Below are the code and all the weights of a small trained network. Each question names an input and a target symbol and asks about switching units off, where a switched-off unit gives its printed mean instead of its output.

import numpy as np


def w(rows, s, z=0):
    codes = np.array(rows[::2]) - 128.0
    scale = np.full(codes.shape[1], s)
    scale[-1] = z or s
    return codes * scale


def norm(h):
    return h / np.sqrt((h * h).mean(-1, keepdims=True) + 1e-5)


def f(y):
    return y / 2 * (1 + np.tanh(0.7978845608 * (y + 0.044715 * y**3)))


def softmax(a):
    e = np.exp(a - a.max(-1, keepdims=True))
    return e / e.sum(-1, keepdims=True)


def log_softmax(a):
    a = a - a.max(-1, keepdims=True)
    return a - np.log(np.exp(a).sum(-1, keepdims=True))


def net(x, mask):
    ids = ['ΓΔΘΩβεζηλπ'.index(c) for c in x.split()]
    T = len(ids)
    res = E[ids] + P[:T]
    r = norm(res)
    for j in range(2):
        rows = slice(2 * j, 2 * j + 2)
        q, k, v = (r @ M[0][rows].T for M in (Q, K, V))
        z = softmax(np.where(np.tri(T) > 0, q @ k.T / 2**0.5, -1e9)) @ v
        o = O[0][rows]
        res = res + np.where(mask[j], z, o[:, -1]) @ o[:, :-1]
    y = f(norm(res) @ A[0][:, :-1].T + A[0][:, -1])
    res = res + np.where(mask[2:6], y, B[0][:, -1]) @ B[0][:, :-1]
    return log_softmax(norm(res)[-1] @ U[:, :-1].T + U[:, -1])


Q, K, V, O, A, B = {}, {}, {}, {}, {}, {}
E = w([
[81,141,155,149,67],'Γ',
[52,209,104,102,144],'Δ',
[55,233,103,175,72],'Θ',
[80,234,177,91,112],'Ω',
[123,123,118,73,146],'β',
[60,120,61,172,105],'ε',
[61,166,165,76,139],'ζ',
[185,202,141,62,126],'η',
[73,160,7,183,113],'λ',
[66,110,39,151,130],'π',
],0.013)
P = w([
[211,65,148,154,148],'0',
[149,155,140,156,108],'1',
[79,203,101,32,39],'2',
[100,190,131,200,117],'3',
[57,128,140,100,148],'4',
[76,98,40,68,94],'5',
[109,180,134,208,121],'6',
[41,140,181,119,113],'7',
[101,74,2,72,94],'8',
[123,182,132,214,126],'9',
],0.017)
Q[0] = w([
[162,199,88,166,193],'H0',
[149,161,160,182,99],'H0',
[196,157,90,180,48],'H1',
[109,88,58,1,56],'H1',
],0.0078)
K[0] = w([
[219,14,240,234,111],'H0',
[179,4,176,110,250],'H0',
[140,53,144,80,141],'H1',
[22,170,168,30,2],'H1',
],0.0067)
V[0] = w([
[117,63,254,141,98],'H0',
[123,51,77,220,35],'H0',
[71,50,132,59,68],'H1',
[81,167,209,159,28],'H1',
],0.0098)
O[0] = w([
[94,4,132,121,102,124],'H0',
[76,118,196,105,190,183],'H0',
[106,49,85,47,92,95],'H1',
[159,77,212,164,120,254],'H1',
],0.019,0.0045)
A[0] = w([
[65,45,142,88,83,137],'N0',
[93,163,63,205,35,253],'N1',
[234,37,71,72,254,227],'N2',
[103,195,184,52,92,186],'N3',
],0.0099,0.0044)
B[0] = w([
[73,164,24,254,39,202],'N0',
[178,89,198,13,104,255],'N1',
[106,152,175,16,93,145],'N2',
[15,130,66,109,77,221],'N3',
],0.011,0.0078)
U = w([
[59,7,131,201,107,12],'Γ',
[192,235,1,200,94,187],'Δ',
[165,161,182,224,177,254],'Θ',
[211,69,146,141,93,245],'Ω',
[132,117,54,4,80,208],'β',
[56,124,96,102,179,12],'ε',
[129,77,3,165,6,235],'ζ',
[212,200,126,86,60,125],'η',
[121,211,55,159,145,45],'λ',
[91,161,44,84,182,65],'π',
],0.0097,0.0021)

Each question gives the input, a string of symbols that net reads in full, and the target symbol t.
The units are the heads (2 rows each of Q, K, V and O) and the neurons (one row each of A and B). Each row of codes is followed by its name. A weight is (code - 128) times the scale printed after its matrix; where a second scale follows, it is the last column's (O, A, B and U).
mask holds one flag per unit, heads first, then neurons. A switched-off unit (its flag False) gives its mean, the last column of its rows in O or B, instead of its output. The means were averaged over made-up inputs and are rounded, as every weight is.
A unit's drop is (log p(t) with every unit on - log p(t) with that unit switched off) / (log p(t) with every unit on - log p(t) with every unit switched off).
The circuit of an input: a set's keep is (log p(t) with only the set's units on - log p(t) with every unit switched off) / (log p(t) with every unit on - log p(t) with every unit switched off). Starting from all 6 units, units are removed one at a time, each time the one whose removal leaves the highest keep (on an exact tie, the one counted first), for as long as the keep stays at least 0.8.
units of the circuit, in order: the units of the circuit, biggest drop first
unit that matters most: the unit with the biggest drop
k most important neurons: the k neurons with the biggest drops, biggest first
which heads matter: for each layer, one digit per head in row order, 1 if its drop is at least 0.15 and else 0, layers parted by /
input ζ λ Ω Ω, target ζ: unit that matters most -> H0
input η Δ β Ω ε, target η: which heads matter -> 10
input Δ π π ε λ Γ ε β Θ ε, target Δ: which heads matter -> 11
input Θ λ η Ω Θ π Θ Θ Θ, target β: which heads matter -> 10
input ε Γ Θ Γ, target ε: units of the circuit, in order -> H0, H1
input Γ Γ ζ Γ Θ ε Γ Ω Θ Θ, target Γ: which heads matter -> 10
input Ω Θ ζ Θ ζ β Γ, target Ω: units of the circuit, in order -> H0, N1, N3
input ε λ Ω ε, target ε: which heads matter -> 11
input β Γ λ Δ β ε Ω η λ Θ, target β: units of the circuit, in order -> H1, N1, H0
input β Θ ε Θ η Γ η Θ Γ β, target β: units of the circuit, in order -> H1, H0, N1
input Θ Δ η η Γ Ω η β Γ Θ, target Θ: units of the circuit, in order -> H1, N0
input Γ Γ Δ Θ Ω, target Γ: 2 most important neurons -> N1, N3
input η Δ Γ Γ, target η: units of the circuit, in order -> N1, H1, H0, N0
input Δ Γ ζ, target ζ: units of the circuit, in order -> H1, N0
input η η β η Γ Γ λ Θ Γ ζ, target η: units of the circuit, in order -> H0, N1
input λ Θ Δ Γ ζ, target Θ: units of the circuit, in order -> H1, H0
input Γ ζ Ω, target ζ: unit that matters most -> H1
input β ζ Γ Γ, target β: units of the circuit, in order -> H1, N1
input ε η Γ Θ π Δ, target ζ: units of the circuit, in order -> H1, N0
input Γ Θ Γ Γ, target Γ: units of the circuit, in order -> H0
input Ω λ ζ Ω λ Γ β, target Ω: which heads matter -> 11
input Γ β ζ Θ Ω ζ Γ Γ η Θ, target Γ: which heads matter -> 10
input Θ Γ ε Γ, target Θ: which heads matter -> 01
input ε η Θ β Γ π β ε Θ β, target ε: which heads matter -> 11
input Ω Γ Γ η π Δ Θ, target Ω: which heads matter -> 10
input Ω β Δ Γ, target Ω: units of the circuit, in order -> H0, N1, H1, N0
input Δ Ω Δ Θ, target Δ: which heads matter -> 11
input ε Θ β Θ Γ ζ, target ζ: units of the circuit, in order -> N0
input β Δ π Γ β ε Δ Γ Δ λ, target β: which heads matter -> 01
input Ω η Θ Γ η Ω Θ, target Ω: units of the circuit, in order -> H0, N1, N0, H1
